Here is a tiny trained network, its code and every weight. The questions are about switching its units off for an input and a target symbol, where a switched-off unit gives its printed mean instead of its output.

import numpy as np


def w(rows, s, z=0):
    codes = np.array(rows[::2]) - 128.0
    scale = np.full(codes.shape[1], s)
    scale[-1] = z or s
    return codes * scale


def norm(h):
    return h / np.sqrt((h * h).mean(-1, keepdims=True) + 1e-5)


def f(y):
    return y / 2 * (1 + np.tanh(0.7978845608 * (y + 0.044715 * y**3)))


def softmax(a):
    e = np.exp(a - a.max(-1, keepdims=True))
    return e / e.sum(-1, keepdims=True)


def log_softmax(a):
    a = a - a.max(-1, keepdims=True)
    return a - np.log(np.exp(a).sum(-1, keepdims=True))


def net(x, mask):
    ids = ['γδζθλμξπψ'.index(c) for c in x.split()]
    T = len(ids)
    res = E[ids] + P[:T]
    u = 0
    for l in range(3):
        q, k, v = (norm(res) @ M[l].T for M in (Q, K, V))
        z = softmax(np.where(np.tri(T) > 0, q @ k.T / 2**0.5, -1e9)) @ v
        res = res + np.where(mask[u], z, O[l][:, -1]) @ O[l][:, :-1]
        u += 1
        y = f(norm(res) @ A[l][:, :-1].T + A[l][:, -1])
        res = res + np.where(mask[u : u + 8], y, B[l][:, -1]) @ B[l][:, :-1]
        u += 8
    return log_softmax(norm(res)[-1] @ U[:, :-1].T + U[:, -1])


Q, K, V, O, A, B = {}, {}, {}, {}, {}, {}
E = w([
[113,115,134,133,253,88,62],'γ',
[170,124,158,165,195,170,117],'δ',
[191,131,144,173,212,206,127],'ζ',
[114,194,144,88,227,122,70],'θ',
[140,232,150,161,102,101,162],'λ',
[158,122,116,104,171,203,166],'μ',
[125,79,120,174,145,188,179],'ξ',
[161,112,213,137,149,163,163],'π',
[189,97,124,131,147,83,235],'ψ',
],0.012)
P = w([
[168,139,156,201,254,211,142],'0',
[129,154,164,161,240,149,228],'1',
[195,110,145,149,196,209,76],'2',
[109,166,172,123,187,129,231],'3',
[187,85,141,119,156,197,61],'4',
[102,154,172,99,145,119,214],'5',
[171,74,139,91,121,182,60],'6',
[90,135,167,84,108,106,203],'7',
[157,73,147,56,87,159,64],'8',
[79,134,166,87,95,106,162],'9',
[139,79,128,77,99,122,47],'10',
],0.0077)
Q[0] = w([
[51,196,222,113,241,152,254],'0.h0',
[3,196,101,152,71,114,137],'0.h0',
],0.0084)
K[0] = w([
[119,35,182,24,2,163,194],'0.h0',
[201,109,153,158,175,212,212],'0.h0',
],0.0085)
V[0] = w([
[114,113,183,113,160,2,70],'0.h0',
[226,190,120,201,111,117,115],'0.h0',
],0.0057)
O[0] = w([
[88,81,226,1,177,137,145,54],'0.h0',
[252,149,224,163,138,27,118,255],'0.h0',
],0.0049,0.00072)
A[0] = w([
[179,67,94,136,137,54,221,155],'0.n0',
[157,193,137,48,192,162,172,150],'0.n1',
[177,124,180,156,108,136,76,251],'0.n2',
[104,175,153,118,99,31,88,122],'0.n3',
[168,10,77,66,97,177,126,144],'0.n4',
[150,186,177,160,112,88,182,53],'0.n5',
[253,181,172,146,21,56,90,21],'0.n6',
[110,21,120,162,173,163,155,191],'0.n7',
],0.0056,0.003)
B[0] = w([
[138,163,161,98,120,255,62,224],'0.n0',
[144,153,161,222,117,115,140,254],'0.n1',
[185,183,90,153,81,99,83,204],'0.n2',
[173,138,178,82,128,89,72,125],'0.n3',
[211,129,133,130,120,73,34,179],'0.n4',
[117,55,52,45,215,148,132,155],'0.n5',
[123,182,129,146,122,44,189,128],'0.n6',
[173,205,188,151,125,129,131,226],'0.n7',
],0.0061,0.0045)
Q[1] = w([
[242,59,147,126,71,88,41],'1.h0',
[2,38,36,166,74,139,202],'1.h0',
],0.0088)
K[1] = w([
[41,212,52,74,210,2,32],'1.h0',
[186,138,142,255,216,236,155],'1.h0',
],0.0072)
V[1] = w([
[132,2,104,199,161,91,127],'1.h0',
[122,35,122,115,41,77,212],'1.h0',
],0.0054)
O[1] = w([
[117,2,174,154,174,152,80,95],'1.h0',
[168,89,138,160,154,70,173,3],'1.h0',
],0.0098,0.0078)
A[1] = w([
[75,186,194,159,179,57,125,4],'1.n0',
[231,61,178,76,115,163,79,113],'1.n1',
[134,2,140,211,125,115,219,3],'1.n2',
[213,90,110,144,74,151,111,57],'1.n3',
[86,229,11,168,135,129,203,62],'1.n4',
[177,177,126,198,147,174,148,143],'1.n5',
[144,118,131,215,223,51,98,51],'1.n6',
[71,205,152,156,106,86,42,129],'1.n7',
],0.0057,0.0038)
B[1] = w([
[145,140,60,81,91,74,235,132],'1.n0',
[59,62,94,166,171,124,131,187],'1.n1',
[112,206,187,178,138,233,152,111],'1.n2',
[79,202,113,121,81,135,255,127],'1.n3',
[82,63,108,108,180,154,85,164],'1.n4',
[47,122,125,106,70,99,147,254],'1.n5',
[111,157,154,97,69,147,170,124],'1.n6',
[80,129,112,140,83,230,111,196],'1.n7',
],0.0068,0.005)
Q[2] = w([
[254,99,154,116,66,97,9],'2.h0',
[93,249,133,89,27,209,124],'2.h0',
],0.0096)
K[2] = w([
[82,244,58,222,241,62,47],'2.h0',
[90,62,72,2,4,36,105],'2.h0',
],0.0064)
V[2] = w([
[254,87,5,52,180,168,138],'2.h0',
[64,176,59,126,195,79,79],'2.h0',
],0.0065)
O[2] = w([
[125,146,120,132,251,160,152,4],'2.h0',
[191,130,88,140,125,125,62,186],'2.h0',
],0.013,0.0016)
A[2] = w([
[70,140,113,166,95,146,186,105],'2.n0',
[106,157,172,84,100,124,226,102],'2.n1',
[135,131,46,133,209,161,103,135],'2.n2',
[51,147,144,107,93,83,123,3],'2.n3',
[140,121,178,68,218,132,245,30],'2.n4',
[88,163,134,123,160,136,140,148],'2.n5',
[123,22,175,150,152,159,76,157],'2.n6',
[188,144,96,204,106,52,120,180],'2.n7',
],0.012,0.0052)
B[2] = w([
[100,86,111,127,131,68,74,192],'2.n0',
[137,148,188,83,138,162,202,238],'2.n1',
[166,49,154,82,55,100,183,176],'2.n2',
[122,62,195,192,93,119,98,133],'2.n3',
[97,141,71,89,245,229,224,254],'2.n4',
[171,93,78,159,136,115,145,208],'2.n5',
[137,70,140,47,222,42,147,173],'2.n6',
[73,145,121,100,182,21,220,165],'2.n7',
],0.011,0.0067)
U = w([
[161,54,149,37,211,83,61,72],'γ',
[100,180,179,194,228,118,65,38],'δ',
[221,121,151,230,174,122,117,175],'ζ',
[173,217,125,73,97,211,52,112],'θ',
[162,192,83,119,124,11,166,166],'λ',
[187,34,32,130,56,132,171,101],'μ',
[42,54,54,212,146,114,83,250],'ξ',
[78,118,254,91,64,123,161,8],'π',
[81,146,113,93,217,220,184,169],'ψ',
],0.0082,0.0023)

Each question gives the input, a string of symbols that net reads in full, and the target symbol t.
The units are the heads (2 rows each of Q, K, V and O) and the neurons (one row each of A and B). Each row of codes is followed by its name. A weight is (code - 128) times the scale printed after its matrix; where a second scale follows, it is the last column's (O, A, B and U).
mask holds one flag per unit, layer by layer, with each layer's heads first. A switched-off unit (its flag False) gives its mean, the last column of its rows in O or B, instead of its output. The means were averaged over made-up inputs and are rounded, as every weight is.
A unit's drop is (log p(t) with every unit on - log p(t) with that unit switched off) / (log p(t) with every unit on - log p(t) with every unit switched off).
most important unit: the unit with the biggest drop
k most important neurons: the k neurons with the biggest drops, biggest first
k most important neurons of layer l: the k neurons of layer l with the biggest drops, biggest first
input ψ ψ μ π ζ, target ζ: 4 most important neurons of layer 0 -> 0.n5, 0.n0, 0.n7, 0.n2
input ζ ψ θ ζ μ ζ, target μ: 3 most important neurons -> 2.n2, 2.n4, 0.n4
input γ ψ ξ λ ψ θ θ θ, target θ: 3 most important neurons -> 0.n3, 1.n7, 2.n4
input ψ ψ θ ψ θ ζ θ γ, target θ: most important unit -> 0.n3
input θ ψ ψ δ π π ζ π μ ζ, target π: 2 most important neurons of layer 2 -> 2.n1, 2.n4
input γ π μ λ, target π: 3 most important neurons of layer 0 -> 0.n4, 0.n0, 0.n5
input γ ξ θ λ λ ξ ψ ψ ψ, target λ: 2 most important neurons of layer 2 -> 2.n7, 2.n4
input ψ ξ λ ψ π γ ψ θ γ γ, target θ: 4 most important neurons -> 0.n3, 1.n1, 0.n5, 1.n7
input ψ ξ θ θ, target ξ: 2 most important neurons of layer 0 -> 0.n4, 0.n1
input ψ μ μ ζ ψ π δ, target δ: 2 most important neurons -> 0.n5, 1.n5
input ψ μ θ θ ψ γ θ θ ψ π ξ, target θ: 2 most important neurons of layer 0 -> 0.n4, 0.n7
input δ γ θ ψ γ ψ ψ θ λ μ, target μ: 4 most important neurons of layer 0 -> 0.n0, 0.n4, 0.n2, 0.n5
input ψ ψ θ θ γ δ θ μ θ θ, target μ: 2 most important neurons of layer 2 -> 2.n2, 2.n4
input θ θ δ π π θ, target π: most important unit -> 0.n0
input ψ ζ ζ μ, target μ: 3 most important neurons of layer 1 -> 1.n4, 1.n5, 1.n1
input γ μ ξ μ μ ξ, target ξ: 2 most important neurons -> 2.n0, 1.n4
input ψ ξ θ γ, target ξ: 2 most important neurons of layer 2 -> 2.n0, 2.n5
input ψ λ θ θ π θ ψ μ γ ξ, target ξ: 2 most important neurons of layer 0 -> 0.n5, 0.n7
input ζ π π μ, target π: 2 most important neurons -> 1.n5, 0.n1
input θ δ λ ψ θ δ ζ ψ ψ, target θ: most important neuron -> 0.n0
input θ θ ψ ξ θ π γ θ, target π: 2 most important neurons -> 0.n4, 0.n0
